Here is a tiny trained network, its code and every weight. The questions are about switching its units off for an input and a class, where a switched-off unit gives its printed mean instead of its output.

import numpy as np


def w(rows, s, z=0):
    codes = np.array(rows[::2]) - 128.0
    scale = np.full(codes.shape[1], s)
    scale[-1] = z or s
    return codes * scale


def f(y):
    return y / 2 * (1 + np.tanh(0.7978845608 * (y + 0.044715 * y**3)))


def log_softmax(a):
    a = a - a.max(-1, keepdims=True)
    return a - np.log(np.exp(a).sum(-1, keepdims=True))


def net(x, mask):
    res = np.array(x, float).reshape(1, 6) / 4 @ E
    y = f(res @ A[0][:, :-1].T + A[0][:, -1])
    res = res + np.where(mask, y, B[0][:, -1]) @ B[0][:, :-1]
    return log_softmax(res[-1] @ U[:, :-1].T + U[:, -1])


A, B = {}, {}
E = w([
[129,128,127],'x0',
[191,98,4],'x1',
[128,130,128],'x2',
[128,128,129],'x3',
[159,21,170],'x4',
[27,73,78],'x5',
],0.013)
A[0] = w([
[51,56,186,103],'neuron 1',
[80,224,241,60],'neuron 2',
[157,190,71,115],'neuron 3',
[156,168,91,107],'neuron 4',
[191,170,99,115],'neuron 5',
[168,163,102,111],'neuron 6',
[175,30,5,11],'neuron 7',
[2,114,22,23],'neuron 8',
[205,201,69,111],'neuron 9',
[233,135,236,46],'neuron 10',
[79,75,155,97],'neuron 11',
[232,20,160,42],'neuron 12',
[15,229,103,33],'neuron 13',
[174,55,65,158],'neuron 14',
[64,74,172,97],'neuron 15',
],0.01,0.012)
B[0] = w([
[125,33,108,214],'neuron 1',
[187,218,95,234],'neuron 2',
[159,104,96,182],'neuron 3',
[164,101,87,154],'neuron 4',
[190,89,73,172],'neuron 5',
[168,101,85,152],'neuron 6',
[34,144,214,237],'neuron 7',
[176,250,134,221],'neuron 8',
[160,90,80,205],'neuron 9',
[17,131,224,207],'neuron 10',
[129,84,125,168],'neuron 11',
[155,248,135,205],'neuron 12',
[35,111,228,192],'neuron 13',
[117,183,135,254],'neuron 14',
[135,49,112,186],'neuron 15',
],0.012,0.01)
U = w([
[191,229,139,158],'0',
[41,111,223,215],'1',
[180,8,97,2],'2',
],0.015,0.0041)

Each question gives the input, the list of numbers given to net, and the class t.
The units are the neurons (one row each of A and B). Each row of codes is followed by its name. A weight is (code - 128) times the scale printed after its matrix; where a second scale follows, it is the last column's (A, B and U).
mask holds one flag per neuron, in row order. A switched-off neuron (its flag False) gives its mean, the last column of its row in B, instead of its output. The means were averaged over made-up inputs and are rounded, as every weight is.
A unit's drop is (log p(t) with every unit on - log p(t) with that unit switched off) / (log p(t) with every unit on - log p(t) with every unit switched off).
The circuit of an input: a set's keep is (log p(t) with only the set's units on - log p(t) with every unit switched off) / (log p(t) with every unit on - log p(t) with every unit switched off). Starting from the 12 units with the biggest drops (on a tie, the unit counted first), units are removed one at a time, each time the one whose removal leaves the highest keep (on an exact tie, the one counted first), for as long as the keep stays at least 0.8.
units of the circuit, in order: the units of the circuit, biggest drop first
unit that matters most: the unit with the biggest drop
k most important neurons: the k neurons with the biggest drops, biggest first
drop when u is switched off: that unit's drop, to one decimal
input [-7,7,-7,-1,6,6], class 1: unit that matters most : neuron 7
input [-4,5,4,-1,1,2], class 1: 4 most important neurons : [neuron 7; neuron 2; neuron 12; neuron 8]
input [-2,-2,3,-6,1,1], class 2: 2 most important neurons : [neuron 7; neuron 10]
input [-2,0,0,-3,1,-6], class 1: 2 most important neurons : [neuron 10; neuron 2]
input [3,0,-3,-3,1,8], class 2: 3 most important neurons : [neuron 10; neuron 1; neuron 7]
input [-7,-1,-8,-6,4,2], class 2: 2 most important neurons : [neuron 7; neuron 10]
input [3,-5,-5,3,-2,-1], class 0: 3 most important neurons : [neuron 2; neuron 7; neuron 10]
input [4,-4,1,-3,4,-8], class 1: 2 most important neurons : [neuron 10; neuron 8]
input [2,6,2,4,1,1], class 1: 3 most important neurons : [neuron 7; neuron 2; neuron 8]
input [-1,4,6,8,1,1], class 1: 4 most important neurons : [neuron 2; neuron 8; neuron 12; neuron 7]
input [3,6,7,-2,1,3], class 1: 2 most important neurons : [neuron 7; neuron 2]
input [8,-5,-5,5,2,-8], class 1: 2 most important neurons : [neuron 10; neuron 8]
input [-2,8,-7,-7,-2,8], class 0: drop when neuron 8 is switched off : 8.1
input [-8,4,-2,-6,6,5], class 1: drop when neuron 7 is switched off : 0.4
input [-1,-5,5,3,5,7], class 2: drop when neuron 1 is switched off : 0.0
input [7,4,-8,8,7,8], class 1: units of the circuit, in order : [neuron 7]
